Each row is followed by its group and then its class within the group.
|  207 |  -74 |    1 |  -34 |  -67 |   89 |   64 | -187 |  280 |   79 |  -15 |  -47 |   18 |   47 | -101 |  165 | : q633/q465
|  279 |  -72 |   99 |  -30 | -133 |  120 |  -77 | -157 |  311 |  -86 |  -58 |  -65 | -129 |  -52 | -117 |   73 | : q633/q465
|  187 |  -80 |   84 |  -92 |  -11 |  277 |  -51 | -174 |  308 |  114 |   30 | -143 |  -26 |  -37 |  -23 |  108 | : q633/q465
| -144 | -120 |   34 |  -50 | -325 |   52 |  -60 |  -99 |   75 |  121 |   18 | -213 | -188 |  -81 |  -39 |  -10 | : q672/q636
|  430 |   -9 |   10 | -131 | -134 |  177 |  -59 | -101 |  266 |   84 |    1 | -184 |  -71 |  -72 |  -78 |  130 | : q633/q465
|  194 | -125 |  116 | -104 | -201 | -126 | -312 |  -88 |  199 |  -76 |  -22 | -653 | -131 |   23 |   -4 |   94 | : q332/q552
|  189 |  -44 |   25 |  -51 |  -36 |   73 |  -42 | -261 |  197 |  -64 |   12 | -136 |   51 |   49 |  -64 |  126 | : q633/q101
|  282 |  -21 |   83 |  -84 |  -60 | -182 | -109 |  -93 |   71 | -226 | -158 | -539 |  -43 |   57 |  -19 |   42 | : q332/q552
|  459 | -123 |  160 | -103 |  -20 |  -67 | -244 |   -5 |  212 | -138 |    9 | -585 |  -29 |    9 |  -15 |  109 | : q332/q282
|  148 |   -7 |  -11 |  -93 | -184 |   25 |  -65 | -276 |  200 |  224 |   56 |  -39 |   85 |   -7 |  -85 |  100 | : q633/q465
|  333 |   -8 |  132 |  -56 | -104 |   25 |  662 | -191 |  296 |  -12 |   24 | -399 |  -29 |  -22 |  -42 |   98 | : q633/q101
|  -49 |  -20 |   66 | -180 | -360 |   25 |   58 | -185 |   65 | -211 |   37 | -279 |   95 |  -84 |   32 |   17 | : q672/q541
| -104 | -150 |  -40 | -156 | -128 |  116 |  -82 | -130 |   71 |   10 |  -61 | -355 |  -43 |  -97 |  -24 |  -90 | : q672/q541
|  238 |  -71 |  115 | -132 |  -36 | -114 | -211 |  -93 |  159 |  -99 |   -7 | -492 |  -24 | -162 |  -28 |  115 | : q332/Q475
|  -22 | -138 |  113 | -135 | -201 |  137 | -206 |   82 |  127 | -302 |  -11 | -345 |    0 | -143 |   78 |   64 | : q672/q541
|   99 |  -60 |   49 |  -72 | -161 |   66 | -130 | -207 |  153 |   28 |  128 | -228 |  -18 |  -67 |  -32 |   82 | : q672/q625
|  246 |  -37 |  192 |  -79 |   25 | -112 | -215 |   -3 |  184 |  -42 |   24 | -444 | -106 |   57 |   38 |   38 | : q332/Q475
|   40 | -164 |    8 | -158 | -105 |  185 | -105 | -131 |   29 | -163 |  -19 | -256 |   14 |  -87 |   94 |   50 | : q672/q541
|  330 | -223 |  179 | -151 |    5 |   84 | -118 | -179 |  169 | -365 |   63 | -442 |   71 | -103 |  -36 |  145 | : q672/q541
|  221 |  -95 |  103 | -122 | -105 | -199 | -321 |  131 |  245 | -197 |  -27 | -427 | -151 |   93 |  -32 |   89 | : q332/Q475
|  -31 |  -33 |   34 | -152 | -124 | -345 | -175 |    0 |   88 |  -89 |  -43 | -577 |  -61 |  200 |  -19 |   19 | : q332/q552
|  248 |  -30 |   62 |  -84 |   -8 |  199 | -110 | -106 |  237 |    2 |    6 | -194 |  -28 |   27 |  -47 |  142 | : q633/q465
|  515 |   54 |  104 |  -70 |  -22 |   20 | -110 | -107 |  354 | -125 |   15 | -575 |  -32 |   73 |  -79 |  174 | : q633/q101
|  296 |  -84 |   76 |  -72 |  -43 | -130 | -250 |  -66 |   63 | -225 |  -42 | -534 | -157 |    2 |  -38 |   62 | : q332/q282
|  -27 | -167 |   15 | -184 | -123 |  131 | -110 | -138 |   68 | -156 |   22 | -135 |   65 |   -4 |  -32 |   81 | : q672/q541
|  159 | -133 |   45 |  -54 | -172 |  114 | -121 | -200 |  138 |  -45 |    8 | -209 |  -47 |  -58 |  -13 |  149 | : q672/q636
|   18 | -118 |   19 | -146 | -184 |  137 | -112 | -235 |  119 | -123 |   -1 | -454 |   95 | -124 |    9 |   72 | : q672/q541
|  640 | -165 |  163 | -100 |  -60 |  117 |   27 | -224 |  372 | -122 |   44 |   16 |   23 |   13 | -104 |  238 | : q633/q465
|   32 | -220 |   29 | -172 | -178 |   50 | -134 | -107 |   95 |  -14 |  -87 | -336 |  -58 |  -33 |   11 |   23 | : q672/q636
|   97 | -109 |   70 | -110 | -121 |  154 | -108 | -200 |  263 |  -67 |  -47 | -295 |  -66 |   35 |    5 |   82 | : q672/q625
| -164 | -217 |   40 |  -90 |  -38 |  190 | -182 | -137 |   48 |  -75 |  -25 |  -89 |   63 |   30 |    1 |   75 | : q672/q625
|  159 |   10 |  -87 |  -13 |  -14 |   99 |  -78 |  -58 |  347 | -177 |    2 | -133 |  -44 |   24 |  -53 |  114 | : q633/Q369
|  430 |  -17 |  169 |   -8 |    9 |   66 |   -4 |  -79 |  330 | -114 |  -20 |  -57 |  -67 |   40 | -166 |  177 | : q633/Q369
|  379 |  -82 |  127 |  -96 |  -47 | -174 | -190 |   50 |  209 | -178 |  -81 | -429 | -119 |   55 |  -16 |  105 | : q332/Q475
|  377 |   -2 |   89 |  -92 |  -81 |  -52 |  -23 | -128 |  290 |  -35 |  -21 | -401 |  -41 |    5 |  -49 |  134 | : q633/q101
|  157 | -129 |  100 | -172 | -100 |  218 | -109 | -139 |  178 | -177 |   11 | -267 |   15 |  -92 |  173 |   73 | : q672/q625
|  -24 | -178 |  -26 | -160 | -216 |  153 |    5 | -117 |  123 |   95 |    6 | -263 |  -59 |  -17 |  -31 |   27 | : q672/q636
|  378 |  -87 |  168 |  -80 |   76 | -230 | -297 | -127 |  215 | -362 |  -10 | -538 | -123 |   22 |  -55 |   93 | : q332/Q475
|   73 | -117 |   70 |  -81 | -184 |  -39 | -206 |  -38 |  149 |  -74 |  -41 | -423 |   12 |  110 |   -1 |   -6 | : q332/q552
|  342 |   42 |  152 |  -49 |  -42 | -192 | -168 |   43 |  190 | -233 |    7 | -453 |    5 |   10 |   -2 |  112 | : q332/Q475
|  129 |    6 |   88 |    9 |    1 |   27 |  -25 | -108 |  226 |   44 |  -36 | -264 |  -69 |  -34 |  -47 |   73 | : q633/q101
|  342 |  -28 |  125 |  -47 |  -48 |  -53 |   69 | -122 |  364 |  -19 |   35 | -174 |   12 |  -20 | -140 |  145 | : q633/q101
|  -77 |  -77 |   26 | -119 |   -4 |  190 | -176 |  -97 |  136 | -110 |  -11 | -234 |   35 |  -48 |   41 |   48 | : q672/q625
|  -48 | -140 |   73 | -102 | -215 |  127 |  -59 | -153 |  161 |   56 |  -38 | -212 |  -27 |  -77 |    9 |   38 | : q672/q636

Each row is followed by its group and then its class within the group.
| -13 | 137 | -74 |   4 | -28 |  78 | -19 |  33 |  19 | 163 |  71 | -40 | -52 | 136 | -18 | -28 | : q146/q937
|   91 |   62 |  -55 |  -29 |    5 |  -39 |  262 |  -75 |  -30 |   13 |   29 |  145 |    3 | -139 |   56 |  -51 | : q463/q233
|   -2 |  -16 |    4 |  -13 |  -15 | -117 |  195 |  -87 |   18 |   57 |   15 |   80 |   77 |   -7 |   35 |   68 | : Q454/q823
| -28 |  61 | 213 |   5 | -21 |   2 | -53 | -20 |   1 |  65 |  60 |  37 |  17 | -21 |   1 | 103 | : Q454/q455
|  -17 |    3 |   15 |  -16 |   44 | -110 |  -31 |  -29 |    0 |    0 |   11 |  101 |  -96 |  -49 |   95 |  -96 | : q463/q233
|  -71 |  187 |  107 |   57 |   -6 |  -94 |   94 | -122 |  -69 |  166 |   26 |   33 |  -29 |   25 |    9 |   26 | : Q454/q455
|   19 |   68 |   90 |  -29 |   46 |  -20 |  436 | -100 |  -37 |  101 |  -43 |  146 | -141 |  -53 |   22 |  -36 | : q463/q233
|  -24 |   61 |  -30 |   20 |   -1 |   -2 | -126 |   41 |  -49 |  113 |  -42 |  -50 |  -30 |  163 |  -40 |  -95 | : q146/q937
|  -15 |  192 |  -78 |   -7 |  -21 | -172 |  149 |    4 |  -68 |  193 |  -34 |   37 |  -42 |  164 |  -28 | -161 | : q146/q937
| -25 | -29 | -24 |  31 |  67 |  57 | -50 |  65 |  -2 | 108 |  63 | -10 |  35 |  52 |  12 |  -3 | : q146/q764
|   17 |   95 |   85 |    5 |  -40 |   -1 |  -26 |   37 |  -33 |    9 |   38 |   49 | -135 |   90 |    3 |  148 | : Q454/q455
|  -1 |  69 |  63 | -10 | -38 |  34 |  50 | -79 | -55 | 162 |  15 | 125 | -39 | -24 |  -5 |  62 | : Q454/q455
|  -10 |   45 |   10 |   25 |    4 |  -27 |  -91 |   41 |    6 |  121 |   42 |  -19 |  -39 |   25 |  -21 | -138 | : q146/q764
|  -10 |  130 |   85 |   31 |  -32 | -119 |  294 |  -34 |  -35 |   34 |  -12 |  138 |  -54 |    6 |   55 |   31 | : Q454/q455
|  37 |  68 |  26 | -18 | -32 |  -9 | 284 |  37 |  86 | 107 |  93 |  52 |  39 | -93 |  12 | 204 | : Q454/q455
|  -28 |   49 |  -72 |   -4 |  -14 | -112 |  -91 |  -16 |  -22 |  191 |   -6 |  -43 |    4 |  212 |  -65 | -170 | : q146/q937
|   5 |  64 | -17 | -11 | -84 | -99 | 170 | -54 | -30 |  94 |  94 |  96 | -29 | 218 |  58 |  44 | : Q454/q823
|  -43 |   13 | -151 |  -42 |  -10 |   40 | -213 |  124 |  -36 |   63 |   20 |  -78 |  -68 |  107 |  -59 |  -41 | : q146/q937
|   12 |  107 |   56 |   36 |   91 |   26 |  274 |    0 |   48 |  -50 |   15 |   58 |   21 | -186 |  -26 |  -98 | : q463/q617
|   27 |  -55 |  -10 |   -5 |  -78 |   94 | -300 |   82 |  -29 |  131 |   92 |  -94 |  -55 |   27 |  -22 |   85 | : q146/q764
|   2 |  13 |  68 |  23 |  -4 |  41 | -87 | -13 | -22 |  47 | 103 |  32 | -59 |  56 |  54 | 139 | : Q454/q455
|  -24 |   52 |  117 |    9 |  -51 | -136 |  163 |   22 |    9 |   64 |   52 |  130 |  -38 |   63 |    0 |   39 | : Q454/q823
|   33 |   56 |    9 |    6 |   29 |  148 | -308 |   75 |    4 |   38 |   75 | -111 |   42 |  104 |   19 |   19 | : q146/q764
|  14 | 126 |  61 |   6 | -45 |  30 |   8 | -80 | -54 |  45 |  24 | 128 |  28 | -43 | -16 |  49 | : Q454/q455
|   -6 |  112 |   33 |  -19 |  -50 | -108 |  -26 | -149 |  -28 |  153 |   18 |  109 |  -13 |   42 |   35 |   10 | : Q454/q823
|   68 |   61 |   33 |   22 |   19 |  -51 |   38 |  -15 |   30 | -101 |  -22 |  103 |    5 | -121 |  142 |   30 | : q463/q233
|  -4 | -68 |   7 | -24 |  14 |   6 |  -9 |  22 |  -6 | 132 |  20 | -35 | -58 |  79 |  -2 | -38 | : q146/q764

Each row is followed by its group and then its class within the group.
|   75 |  -59 |  -16 |   -3 |  -69 |   90 |   79 |   -4 |   26 |   57 |  -33 |   16 |   85 |   59 |  -76 | -152 | : U/q351
|   81 |   35 |  -59 |  -35 |  -54 |   36 |  203 |   31 |  140 |  -14 |  -45 |   68 | -221 |  161 |  -66 | -114 | : L/q892
|  -27 | -116 |   81 |   73 |  -48 |  210 | -203 |  472 |  -21 |   13 |   86 |   23 |  124 |  -44 | -116 |  -99 | : Y/Q118
|  82 | -38 | -69 | -10 |  -6 | -43 | 224 | 132 |  60 | -72 | -77 |  55 |  18 |  41 | -13 | -92 | : L/Q188
|  -32 | -107 |  125 |  135 |  -40 |  145 |  -79 |   68 |  -50 |   12 |   37 |  -54 |  225 |    1 |  -86 |  -87 | : Y/q319
|   21 | -127 |   34 |   62 |   14 |  190 |  182 |   59 |  -39 |  -42 |  -64 |   42 |  157 |   16 | -125 |    4 | : Y/q319
|  -11 |    5 | -124 |   30 |  -86 |  328 | -137 |  556 |   24 |  238 |   84 |  -25 | -173 |  304 | -105 | -110 | : U/q351
|  -13 |  -70 |  -87 |  -82 |    9 |  116 |   -6 |  388 |   -8 |  194 |   71 | -103 | -242 |  100 |  -37 | -182 | : M/Q184
|    9 |   36 | -155 |   58 |   34 |  133 |   47 |   74 | -113 |  113 |  -33 |  -55 |  -75 |  181 |  -59 |  -32 | : U/q173
|  -24 |  -77 |  -52 |  -89 |  -20 |  -11 | -195 |  703 |   76 |  130 |  -38 |  -18 | -327 |  227 |  103 | -229 | : M/Q651
|   12 |  -51 |  -10 |  -15 |  -32 |  180 | -114 |  360 |  104 |  104 |  114 |   28 | -181 |  189 |  -84 | -152 | : L/Q829
|   86 |  107 |  -95 |  -51 |   29 | -208 |  118 | -325 |   65 | -140 |  -39 |   39 | -163 |  -54 |  126 |  155 | : L/Q188
|  133 | -210 |  -98 |  131 |   80 |  776 |  776 |  120 |  -44 | -221 | -495 |  101 | -435 |  776 | -200 | -171 | : L/Q829
|   52 | -104 |   44 |   40 |   60 |  180 |  349 |  -89 |  -46 | -100 | -246 |    0 |   99 |  -42 | -112 |  145 | : Y/Q191
|   29 |  -12 | -106 |  -54 |  -22 |   19 | -234 |  728 |   60 |   96 |  -35 | -106 | -302 |  226 |   34 | -201 | : M/Q651
|   49 | -161 | -134 |   87 |  -35 |  377 |  270 |  235 |  -23 |   35 | -203 |  -28 |    1 |  388 |  -87 |  -92 | : U/q173
|  -48 | -152 |  148 |  108 |  -41 |  458 |   61 |  335 | -139 |   50 |  -16 |  -11 |   65 |  192 | -216 | -172 | : Y/q319
